Where the symbols take the items:
from | gi fo bo zo
moli | tise tavi goge kepo
nane | vali mufi nise tado
zinu | bufo lato kera zaki
peti | leke mefo gova tosu
fepa | zufi pozu tota nazu
goge | tavi gumu nazu nala
susi | fefi mafu davu doru
dafu | guvo zinu puzo zumi
noma | kibe mogo nage zube
gine | kepo nala nofa susi
tise | gine nofa tavi golu
neva | zero mato bigu nane
nise | mufi favi gato zamo
buda | nise gato tiza vevi
daru | pine zuba zufi tavi
noni | vefe duge varo zero
vefu | kera gobu guvo gube
gato | favi sivi vali mulo
liga | zira veta kibe tota
tosu | lalo neva vefe momi
fabo | mulo dafu tado kera
nage | mogo zira liga fepa
pine | goge nazu zuba nofa
finu | galu fefi susi gova
vefe | neva bigu duge buli
nala | leno finu riva mafu
leno | davu galu finu peti
lato | gube luva zumi liga
mefo | noni varo vigu neva
tiza | gato vali nane fabo
vilu | tota daru zube moli
kepo | golu leno nala fefi
luva | noma nage zaki veta
vevi | zamo mulo fabo zinu
duge | bigu suvi lalo buda
riva | finu susi golu vini
nofa | nala riva raso davu
lalo | suvi zero neva tiza
vigu | varo tosu koza bigu
zumi | luva zaki dati kibe
tavi | nofa raso gumu leno
davu | mafu vini galu leke
guvo | gobu bufo zinu luva
momi | tiza nane buli favi
sivi | tado zamo vevi guvo
koza | tosu vefe noni suvi
keza | liga kibe noma vilu
mulo | vefu guvo dafu lato
zuba | nazu tise moli raso
mafu | peti gova vini koza
kuni | doru leke peti varo
leke | koza noni mefo lalo
vali | sivi vevi mufi dafu
dati | zaki keza gube mogo
kibe | veta nepu mogo daru
zube | daru zufi fepa goge
raso | riva golu kepo galu
gobu | zumi dati bufo noma
zaki | nage liga keza nepu
mato | buda tiza momi mufi
suvi | momi buli zero gato
kera | lato zumi gobu keza
golu | susi davu leno kuni
vini | gova doru kuni noni
zira | vilu zube veta pozu
gube | keza noma luva zira
nepu | fepa tota vilu zuba
bufo | dati gube lato nage
zero | buli buda mato vali
galu | vini kuni fefi mefo
varo | duge lalo tosu mato
buli | nane nise buda sivi
nazu | gumu gine tise riva
tota | pozu pine daru tise
fefi | kuni peti mafu vigu
doru | vigu koza leke duge
gova | mefo vigu doru vefe
gumu | raso kepo gine finu
mogo | nepu vilu zira zufi
tado | dafu puzo zamo gobu
veta | zube fepa nepu pine
zufi | zuba moli pozu gumu
zamo | puzo vefu mulo bufo
puzo | zinu kera vefu dati
pozu | moli goge pine gine
mufi | vevi fabo favi puzo
bigu | mato momi suvi nise
favi | fabo tado sivi vefu

In the rows, zero is written as 500.

The rows follow the links: the fewer symbols apart two items are, the more alike their rows tend to be.

Here are some items, each with a row of numbers. One shown again gets a slightly different row.
daru -> 417,612,653,605,342,432,474,663,524,603,331,727,510,636,716,397,718,634,427,372,522,420,406,313,739,613,417,413,586,462,695,210,414,584,470,289,647,518,750,598,337,231,539,173,579,517,513,586,433,443,481,699,489,680,543,460,437,630,582,524,843,538,406,743,570,375,498,32,536
doru -> 488,289,590,242,488,715,587,245,469,238,695,570,360,628,396,533,316,664,615,724,501,359,519,500,443,143,856,527,437,452,510,543,490,594,515,354,588,471,276,484,693,742,386,632,594,418,577,414,753,705,405,416,435,502,484,423,540,347,514,515,228,198,583,283,620,608,628,648,376
nazu -> 384,539,704,323,131,377,375,436,470,297,425,680,343,648,644,486,658,635,535,565,500,359,399,284,718,516,585,341,581,691,730,431,435,710,630,308,551,518,648,536,672,247,544,194,583,507,587,611,486,581,351,551,521,551,719,324,581,636,633,428,645,478,512,687,770,508,424,93,425
vefu -> 669,610,282,567,597,545,425,608,544,757,505,222,856,285,505,579,436,310,457,364,396,662,531,584,309,740,171,507,533,588,407,696,682,281,451,720,207,434,489,456,495,582,641,579,439,544,522,543,295,321,675,524,463,551,504,675,466,581,450,430,523,860,746,508,403,364,292,778,599
buda -> 647,382,295,465,745,700,579,407,508,552,670,291,637,364,333,559,262,405,535,542,442,568,595,694,251,381,515,620,418,415,302,700,615,329,446,658,363,444,260,442,536,836,455,822,465,461,497,405,567,489,620,394,452,438,368,618,486,357,400,510,239,501,648,238,378,521,507,969,498
nala -> 404,437,736,351,355,651,586,405,490,335,521,800,355,775,594,427,506,791,517,591,517,296,423,322,666,266,790,448,500,375,675,217,368,677,483,151,756,506,524,578,510,483,412,337,681,448,578,495,692,659,381,594,419,674,493,371,482,480,591,552,585,216,462,514,698,492,661,196,417
kepo -> 422,423,731,324,314,670,547,416,485,330,532,779,403,763,620,414,502,782,532,574,494,283,414,299,648,261,757,419,518,424,695,253,394,672,484,144,709,492,540,574,527,472,442,303,688,454,598,527,678,654,413,618,395,691,534,372,486,492,606,539,584,243,528,526,745,463,627,205,410
kera -> 660,627,307,638,667,605,474,689,566,848,458,313,895,337,575,519,459,396,418,286,412,635,516,546,370,718,152,524,529,471,445,535,649,261,378,631,308,452,538,518,348,562,643,503,469,541,498,528,330,304,707,623,400,652,432,691,396,577,474,474,651,810,704,549,400,306,375,668,638
tosu -> 466,329,491,532,732,512,671,385,464,362,592,529,276,515,292,483,372,498,535,649,598,503,592,657,438,257,777,644,372,293,321,497,416,532,468,530,659,539,298,488,440,675,313,796,445,432,399,348,708,614,443,327,589,311,341,470,510,262,393,613,222,188,273,258,360,686,710,739,439
vefe -> 449,349,494,542,720,460,649,392,451,371,605,503,252,488,276,498,384,460,535,637,582,523,601,676,418,282,756,637,365,341,325,543,434,523,473,595,641,527,334,456,467,657,321,803,420,458,403,347,691,617,429,304,619,256,355,464,541,281,392,581,200,202,264,269,326,715,710,732,443
fabo -> 561,559,267,695,713,333,483,609,492,677,469,232,590,252,355,564,501,211,464,428,520,729,597,706,343,711,264,610,463,526,278,702,574,345,498,852,317,510,447,421,432,509,535,719,305,555,382,449,354,339,601,380,609,301,428,607,511,469,389,493,410,695,413,456,229,548,415,791,591
vini -> 395,325,651,234,338,496,521,231,429,118,631,596,192,625,405,531,436,610,631,732,544,358,505,468,535,244,857,469,452,588,542,571,413,691,613,403,573,517,368,454,773,551,383,540,552,455,565,477,699,731,315,356,541,374,594,338,621,420,551,470,235,207,455,370,664,689,590,475,366
dati -> 544,688,385,796,611,372,471,783,564,841,311,430,711,364,589,461,645,363,368,277,512,644,503,512,525,814,150,518,550,450,469,413,527,358,413,619,439,496,677,537,235,336,606,392,395,571,401,558,270,276,632,618,529,571,436,634,413,614,470,527,769,775,447,666,326,342,394,418,641
luva -> 503,707,421,751,514,295,415,758,544,773,302,421,658,371,594,481,699,334,398,284,506,637,484,488,559,848,149,463,572,545,482,464,520,404,498,653,430,523,724,531,291,253,625,368,389,569,407,574,242,282,598,589,573,504,525,589,457,641,498,491,784,804,398,704,366,398,356,353,617
raso -> 438,449,727,294,267,667,521,384,484,326,540,754,410,754,642,438,497,790,543,579,482,274,408,287,652,290,727,399,535,460,729,268,413,670,508,148,682,489,543,570,596,485,465,268,703,472,621,526,650,649,405,619,391,712,569,370,475,531,615,504,599,294,580,544,757,447,583,209,407
gova -> 485,297,604,217,416,674,562,225,450,199,690,574,323,630,394,531,324,654,628,720,489,358,486,508,457,165,854,511,442,495,515,562,480,607,549,363,575,476,294,467,744,706,386,621,599,446,579,447,737,715,398,391,462,461,516,388,574,365,523,503,228,218,586,305,673,634,595,613,357
vali -> 599,472,287,724,862,562,615,584,545,715,534,338,633,340,343,498,381,333,444,432,496,658,621,717,309,503,409,663,399,310,250,578,580,286,365,727,456,491,374,472,293,694,469,812,387,503,383,378,480,386,654,434,516,396,289,672,439,372,336,581,378,530,436,329,215,498,580,874,579
susi -> 330,386,727,413,388,399,563,378,423,212,501,749,132,692,467,444,556,656,545,662,615,356,482,436,658,295,847,497,452,453,575,348,323,731,577,310,756,577,504,515,548,429,340,451,541,459,474,463,691,679,297,428,595,400,522,310,555,411,538,561,423,154,245,474,582,660,679,258,379
nane -> 642,415,302,564,807,700,620,492,530,645,639,304,675,366,357,534,295,407,508,493,464,592,612,697,250,421,470,650,403,335,294,610,602,301,372,650,407,448,289,464,411,828,480,824,458,478,459,396,545,454,640,429,447,475,324,655,437,362,387,525,308,505,597,272,319,476,556,959,526
lalo -> 481,365,447,498,683,405,606,365,467,333,600,422,258,427,251,538,387,396,556,656,583,552,613,694,390,323,707,617,379,451,292,653,468,521,537,672,539,524,298,428,556,645,356,835,375,465,401,359,640,601,432,256,634,195,425,458,590,316,375,552,160,288,303,282,346,731,625,780,432

Each walk starts at a row. The symbols on each line, taken left to right, move it on to the next item.
Each answer is a row, close to the row of the item it stands for.
659,415,304,516,796,702,590,447,515,604,646,309,673,359,340,539,255,416,518,521,457,581,593,692,258,388,498,629,401,355,296,651,614,304,400,652,398,446,260,455,484,834,475,818,462,469,493,394,562,478,624,427,434,460,334,646,471,358,390,535,275,505,628,271,355,496,543,975,526
fo fo bo fo fo fo -> 590,663,349,754,672,494,495,757,569,886,371,397,815,368,597,477,558,383,382,265,450,654,514,533,473,773,151,518,535,425,455,420,571,303,376,612,411,479,624,543,228,447,622,443,432,566,447,525,277,267,674,635,468,630,395,664,377,583,446,526,748,773,527,635,335,314,418,520,641
zo zo gi zo -> 435,480,713,247,192,614,467,383,485,292,516,722,435,731,653,466,523,757,558,586,461,294,374,262,659,350,679,348,564,567,731,377,448,679,554,190,611,477,562,554,674,459,491,248,672,472,634,580,602,633,399,607,393,694,642,378,521,586,633,462,598,381,649,571,809,452,505,189,407
369,412,727,429,398,558,584,421,472,312,505,817,260,752,558,413,531,745,525,600,547,320,438,376,689,252,816,471,487,364,637,249,332,696,493,199,775,549,526,559,475,460,375,385,610,434,515,476,695,659,369,541,481,553,477,349,484,441,558,583,536,165,350,503,625,553,710,203,414
fo gi fo zo bo -> 463,337,458,541,693,420,620,381,463,348,605,452,237,464,257,513,405,418,547,663,590,539,596,694,405,323,739,629,371,383,306,606,458,520,517,648,581,536,312,430,514,636,332,837,393,474,390,361,669,597,446,286,619,222,381,465,556,299,391,590,168,247,261,280,334,713,657,749,439
fo fo bo fo fo fo -> 590,570,263,644,653,351,416,588,526,668,478,197,645,218,403,587,487,214,477,417,484,698,581,672,324,736,228,558,501,635,339,765,613,327,524,843,240,492,481,425,495,524,587,662,326,563,427,495,306,340,607,400,575,323,503,625,539,517,417,443,420,784,534,478,306,514,339,787,591
356,596,697,533,248,298,421,598,495,443,329,723,354,636,677,428,737,600,469,444,548,426,400,320,768,617,461,389,579,582,704,295,372,667,570,339,633,561,744,560,449,156,523,183,526,525,506,591,442,500,390,598,558,559,613,375,515,637,594,489,773,496,349,749,628,476,479,26,493
zo gi fo fo fo fo bo -> 500,299,549,364,634,723,670,311,481,336,669,585,375,613,370,489,291,645,562,669,519,385,552,558,421,136,839,593,384,301,423,457,465,545,430,372,656,477,285,500,535,767,338,724,583,411,518,373,757,689,462,419,447,475,373,471,499,309,449,585,251,162,478,246,492,598,712,692,401
gi bo fo fo gi gi bo -> 628,460,291,665,883,620,620,560,538,706,578,322,660,342,348,509,330,364,449,437,500,637,614,723,295,479,426,656,416,300,263,570,570,273,365,664,443,462,332,452,321,742,471,820,430,495,412,379,506,414,641,445,499,426,292,663,435,363,357,581,360,515,483,321,237,489,580,917,576
575,542,282,727,772,344,499,617,520,680,474,269,574,237,359,535,487,220,447,416,544,706,605,717,362,689,296,603,446,486,270,670,569,329,484,823,367,526,448,440,364,518,498,746,309,532,356,434,373,351,598,371,602,296,407,618,504,446,372,511,401,663,367,436,209,552,459,799,591
gi fo bo gi gi -> 576,688,379,773,651,448,472,782,566,875,343,404,764,367,598,441,607,373,372,250,487,648,493,539,491,799,147,517,534,418,467,418,557,315,395,589,423,491,646,530,233,395,600,426,420,554,422,543,293,274,649,626,499,596,424,643,377,596,462,526,766,764,487,657,327,328,430,469,651
zo zo zo zo gi bo -> 335,379,697,346,349,400,530,305,436,146,540,686,108,666,433,472,521,619,577,711,595,372,480,443,627,290,841,475,456,551,550,461,343,731,605,371,679,565,468,501,644,427,355,485,520,468,488,455,701,713,298,376,586,333,580,294,615,417,549,531,332,188,285,452,606,710,637,324,367
565,517,289,756,842,421,572,628,525,715,494,313,595,286,333,515,436,270,439,421,533,681,622,733,327,604,343,644,411,350,253,598,548,320,444,766,427,506,422,454,308,603,477,780,340,521,351,409,423,381,624,411,592,323,318,637,458,402,357,574,390,556,368,391,177,523,535,825,592
bo gi gi fo -> 663,612,289,603,625,611,447,656,554,831,476,273,883,319,558,541,456,370,429,315,408,635,522,549,359,721,161,510,532,507,431,606,663,258,375,639,284,446,512,496,385,583,655,520,471,532,509,545,302,300,704,611,406,651,454,686,408,572,458,467,627,827,729,540,405,310,334,719,634
fo zo fo fo zo zo -> 387,419,749,392,378,595,577,419,480,323,506,803,313,757,563,390,504,771,510,592,532,313,435,349,668,253,790,455,484,358,650,230,345,678,470,170,764,540,528,569,478,462,394,349,637,460,545,489,709,652,376,582,457,612,486,383,467,462,554,567,575,185,404,503,658,511,690,203,407
583,361,353,401,655,573,531,341,477,408,664,277,500,367,286,601,305,389,583,626,471,569,591,693,262,379,583,592,427,540,323,771,593,402,523,702,346,466,245,401,653,772,458,828,435,475,503,417,565,553,538,300,514,318,450,550,575,355,417,489,139,464,586,261,412,625,480,962,464
gi fo gi bo gi fo -> 645,596,260,566,595,518,412,581,538,712,498,194,794,253,479,579,458,277,476,373,422,667,537,597,321,737,171,525,536,615,387,731,659,300,491,742,200,461,478,442,527,573,630,581,407,544,507,550,293,315,659,499,476,506,504,655,496,563,450,417,487,841,707,519,404,405,294,796,598
gi gi fo zo fo gi fo -> 358,588,699,472,227,286,401,553,473,397,355,692,321,632,646,442,733,586,491,478,555,411,410,309,747,604,506,363,596,642,696,338,378,695,610,354,626,554,737,559,514,176,527,178,530,536,514,610,436,523,370,579,578,549,654,356,537,637,609,467,724,508,371,729,649,496,458,30,481
430,449,723,272,243,656,483,379,475,303,523,737,428,749,644,465,508,780,557,566,459,282,402,262,648,316,718,373,552,542,740,329,428,690,523,165,635,483,553,555,628,456,496,252,680,457,645,568,638,643,401,617,389,718,603,393,501,562,618,489,605,342,635,568,799,439,552,195,405
zo gi fo fo fo fo bo -> 498,361,405,454,653,443,554,336,458,327,622,349,316,380,244,577,368,362,578,659,541,575,606,709,344,372,651,594,403,514,297,751,508,493,577,701,442,526,274,400,638,686,395,829,396,479,426,385,607,588,447,255,619,203,449,486,619,337,405,518,136,370,398,267,365,710,554,840,438
gi fo fo zo -> 629,595,271,582,614,452,414,575,525,700,500,198,749,252,462,587,481,254,464,401,426,673,562,633,304,735,190,534,522,638,368,762,656,302,514,799,207,459,466,437,531,542,625,621,375,533,486,534,291,338,638,442,510,436,527,634,521,562,448,420,472,841,654,485,387,447,299,797,595
416,498,715,265,133,508,404,380,474,287,492,683,387,687,658,494,581,712,549,558,466,313,366,265,684,424,624,339,602,671,741,415,436,703,611,237,557,501,610,517,709,370,533,198,648,498,628,604,545,624,370,577,445,639,714,343,559,622,658,418,593,444,609,633,823,485,437,147,417
gi zo gi fo gi -> 506,295,543,317,584,746,647,288,472,301,699,575,375,630,382,489,290,665,574,692,509,378,534,540,416,125,846,563,404,338,458,468,468,545,448,358,635,468,272,504,581,777,349,685,602,422,543,404,771,693,455,435,442,493,390,450,501,316,470,574,243,177,531,248,563,588,703,686,374
fo bo bo gi zo gi gi -> 562,524,287,751,811,385,546,638,509,694,464,291,572,275,344,523,470,247,439,417,543,711,618,734,347,647,327,640,441,427,250,630,550,311,457,810,394,526,426,456,323,556,496,768,314,541,346,425,377,355,609,385,623,291,353,629,496,421,354,544,391,612,351,411,173,560,490,800,583
